Below are the code and all the weights of a small trained network. Each question names an input and a target symbol and asks about switching units off, where a switched-off unit gives its printed mean instead of its output.

import numpy as np


def w(rows, s, z=0):
    codes = np.array(rows[::2]) - 128.0
    scale = np.full(codes.shape[1], s)
    scale[-1] = z or s
    return codes * scale


def f(y):
    return y / 2 * (1 + np.tanh(0.7978845608 * (y + 0.044715 * y**3)))


def softmax(a):
    e = np.exp(a - a.max(-1, keepdims=True))
    return e / e.sum(-1, keepdims=True)


def log_softmax(a):
    a = a - a.max(-1, keepdims=True)
    return a - np.log(np.exp(a).sum(-1, keepdims=True))


def net(x, mask):
    ids = ['αβγδεζηθλμξπσψω'.index(c) for c in x.split()]
    T = len(ids)
    res = E[ids] + P[:T]
    u = 0
    for l in range(2):
        q, k, v = (res @ M[l].T for M in (Q, K, V))
        z = softmax(np.where(np.tri(T) > 0, q @ k.T / 3**0.5, -1e9)) @ v
        res = res + np.where(mask[u], z, O[l][:, -1]) @ O[l][:, :-1]
        u += 1
        y = f(res @ A[l][:, :-1].T + A[l][:, -1])
        res = res + np.where(mask[u : u + 12], y, B[l][:, -1]) @ B[l][:, :-1]
        u += 12
    return log_softmax(res[-1] @ U[:, :-1].T + U[:, -1])


Q, K, V, O, A, B = {}, {}, {}, {}, {}, {}
E = w([
[144,131,132],'α',
[137,137,157],'β',
[193,149,99],'γ',
[113,254,159],'δ',
[132,201,193],'ε',
[173,145,96],'ζ',
[108,36,148],'η',
[129,124,157],'θ',
[40,190,12],'λ',
[127,149,174],'μ',
[122,111,119],'ξ',
[147,135,111],'π',
[142,123,104],'σ',
[185,144,28],'ψ',
[124,108,107],'ω',
],0.019)
P = w([
[10,2,79],'0',
[194,194,96],'1',
[153,160,106],'2',
[140,120,119],'3',
[120,52,135],'4',
[120,46,138],'5',
[117,40,133],'6',
[150,149,165],'7',
[142,163,176],'8',
[152,178,186],'9',
],0.0077)
Q[0] = w([
[72,43,133],'L0H1',
[254,161,94],'L0H1',
[100,227,165],'L0H1',
],0.009)
K[0] = w([
[88,68,146],'L0H1',
[254,151,195],'L0H1',
[22,203,38],'L0H1',
],0.0064)
V[0] = w([
[96,136,165],'L0H1',
[198,134,220],'L0H1',
[152,193,254],'L0H1',
],0.0047)
O[0] = w([
[143,121,191,93],'L0H1',
[2,123,12,2],'L0H1',
[103,73,156,6],'L0H1',
],0.0053,0.00053)
A[0] = w([
[1,71,142,87],'L0N1',
[148,176,178,56],'L0N2',
[114,103,40,28],'L0N3',
[231,49,38,141],'L0N4',
[137,158,17,91],'L0N5',
[185,198,133,163],'L0N6',
[47,30,184,104],'L0N7',
[132,48,42,3],'L0N8',
[96,216,96,174],'L0N9',
[232,178,243,184],'L0N10',
[91,185,67,84],'L0N11',
[39,139,60,81],'L0N12',
],0.0083,0.0036)
B[0] = w([
[198,122,184,148],'L0N1',
[141,162,137,143],'L0N2',
[211,118,155,130],'L0N3',
[10,224,94,238],'L0N4',
[139,22,209,173],'L0N5',
[94,96,181,208],'L0N6',
[255,125,131,182],'L0N7',
[218,227,74,146],'L0N8',
[121,50,102,200],'L0N9',
[150,75,65,253],'L0N10',
[156,67,107,141],'L0N11',
[121,37,207,121],'L0N12',
],0.0097,0.0044)
Q[1] = w([
[238,119,224],'L1H1',
[109,146,58],'L1H1',
[97,254,81],'L1H1',
],0.0074)
K[1] = w([
[113,2,56],'L1H1',
[162,249,149],'L1H1',
[115,178,96],'L1H1',
],0.0092)
V[1] = w([
[188,194,131],'L1H1',
[168,84,206],'L1H1',
[33,146,247],'L1H1',
],0.013)
O[1] = w([
[41,131,114,63],'L1H1',
[102,201,127,155],'L1H1',
[184,140,1,2],'L1H1',
],0.014,0.0039)
A[1] = w([
[171,1,72,122],'L1N1',
[109,227,74,117],'L1N2',
[193,76,145,79],'L1N3',
[182,191,70,180],'L1N4',
[184,127,127,158],'L1N5',
[102,238,102,159],'L1N6',
[38,148,93,128],'L1N7',
[216,230,92,1],'L1N8',
[55,100,173,108],'L1N9',
[82,146,138,108],'L1N10',
[193,16,173,89],'L1N11',
[139,72,192,92],'L1N12',
],0.0089,0.0075)
B[1] = w([
[117,232,86,206],'L1N1',
[133,103,106,128],'L1N2',
[64,103,159,168],'L1N3',
[190,63,98,206],'L1N4',
[147,157,102,205],'L1N5',
[186,86,194,172],'L1N6',
[161,104,174,180],'L1N7',
[5,170,167,171],'L1N8',
[143,98,101,254],'L1N9',
[107,131,135,153],'L1N10',
[87,138,84,236],'L1N11',
[134,111,66,212],'L1N12',
],0.015,0.0035)
U = w([
[118,110,139,97],'α',
[230,151,102,225],'β',
[233,39,111,135],'γ',
[249,111,175,206],'δ',
[151,254,184,1],'ε',
[123,140,125,184],'ζ',
[41,251,166,139],'η',
[193,132,160,170],'θ',
[48,201,74,94],'λ',
[195,174,187,151],'μ',
[116,43,220,144],'ξ',
[93,133,130,131],'π',
[132,128,160,137],'σ',
[47,14,80,90],'ψ',
[148,129,145,127],'ω',
],0.0074,0.0038)

Each question gives the input, a string of symbols that net reads in full, and the target symbol t.
The units are the heads (3 rows each of Q, K, V and O) and the neurons (one row each of A and B). Each row of codes is followed by its name. A weight is (code - 128) times the scale printed after its matrix; where a second scale follows, it is the last column's (O, A, B and U).
mask holds one flag per unit, layer by layer, with each layer's heads first. A switched-off unit (its flag False) gives its mean, the last column of its rows in O or B, instead of its output. The means were averaged over made-up inputs and are rounded, as every weight is.
A unit's drop is (log p(t) with every unit on - log p(t) with that unit switched off) / (log p(t) with every unit on - log p(t) with every unit switched off).
The circuit of an input: a set's keep is (log p(t) with only the set's units on - log p(t) with every unit switched off) / (log p(t) with every unit on - log p(t) with every unit switched off). Starting from the 12 units with the biggest drops (on a tie, the unit counted first), units are removed one at a time, each time the one whose removal leaves the highest keep (on an exact tie, the one counted first), for as long as the keep stays at least 0.8.
units of the circuit, in order: the units of the circuit, biggest drop first
top k neurons: the k neurons with the biggest drops, biggest first
top k neurons in layer l: the k neurons of layer l with the biggest drops, biggest first
input η ψ β, target ξ: units of the circuit, in order => (L1H1, L0N7)
input ψ μ π, target ψ: top 2 neurons => (L0N10, L0N8)
input δ ζ η λ ε ε ψ ω η η, target η: top 3 neurons => (L1N8, L0N12, L0N5)
input η δ μ, target ξ: units of the circuit, in order => (L0N7, L1H1, L0N4, L0N8)
input ψ η η π, target ψ: units of the circuit, in order => (L1H1, L0N8, L0N4, L1N12)
input η β θ, target ξ: units of the circuit, in order => (L1H1, L0N7, L0N4, L0N8)
input δ π β, target β: top 2 neurons in layer 1 => (L1N1, L1N4)
input η ψ ψ, target ξ: top neuron in layer 1 => (L1N7)
input η δ ψ ξ, target ξ: units of the circuit, in order => (L1H1, L0N10)
input δ γ β σ, target β: top 2 neurons => (L0N5, L0N7)
input η σ σ ζ η δ η α, target ξ: units of the circuit, in order => (L0N7, L1H1, L0N8)
input ψ ξ ψ δ, target ψ: units of the circuit, in order => (L1H1, L0N4, L1N11)
input η η α π, target ξ: units of the circuit, in order => (L0N7, L1H1, L0N8, L1N1)
input η θ ψ η η η γ ω, target ξ: units of the circuit, in order => (L0N7, L1H1, L0N8)
input ε δ μ ω δ ε ε η ψ, target γ: top 4 neurons => (L0N4, L0N5, L1N4, L0N8)
input ψ π δ δ λ ψ, target ψ: top 3 neurons => (L0N10, L0N9, L0N4)
input ψ δ η γ, target ψ: units of the circuit, in order => (L1H1, L0N4)
input α μ π ψ ψ μ ψ γ, target ψ: units of the circuit, in order => (L1H1, L0N4, L1N11)
input η ζ α, target ξ: top neuron => (L0N7)
input ψ ξ ω, target ψ: top 3 neurons => (L0N8, L0N4, L0N3)
input η ψ σ, target ξ: top 4 neurons => (L0N5, L0N7, L0N8, L0N1)
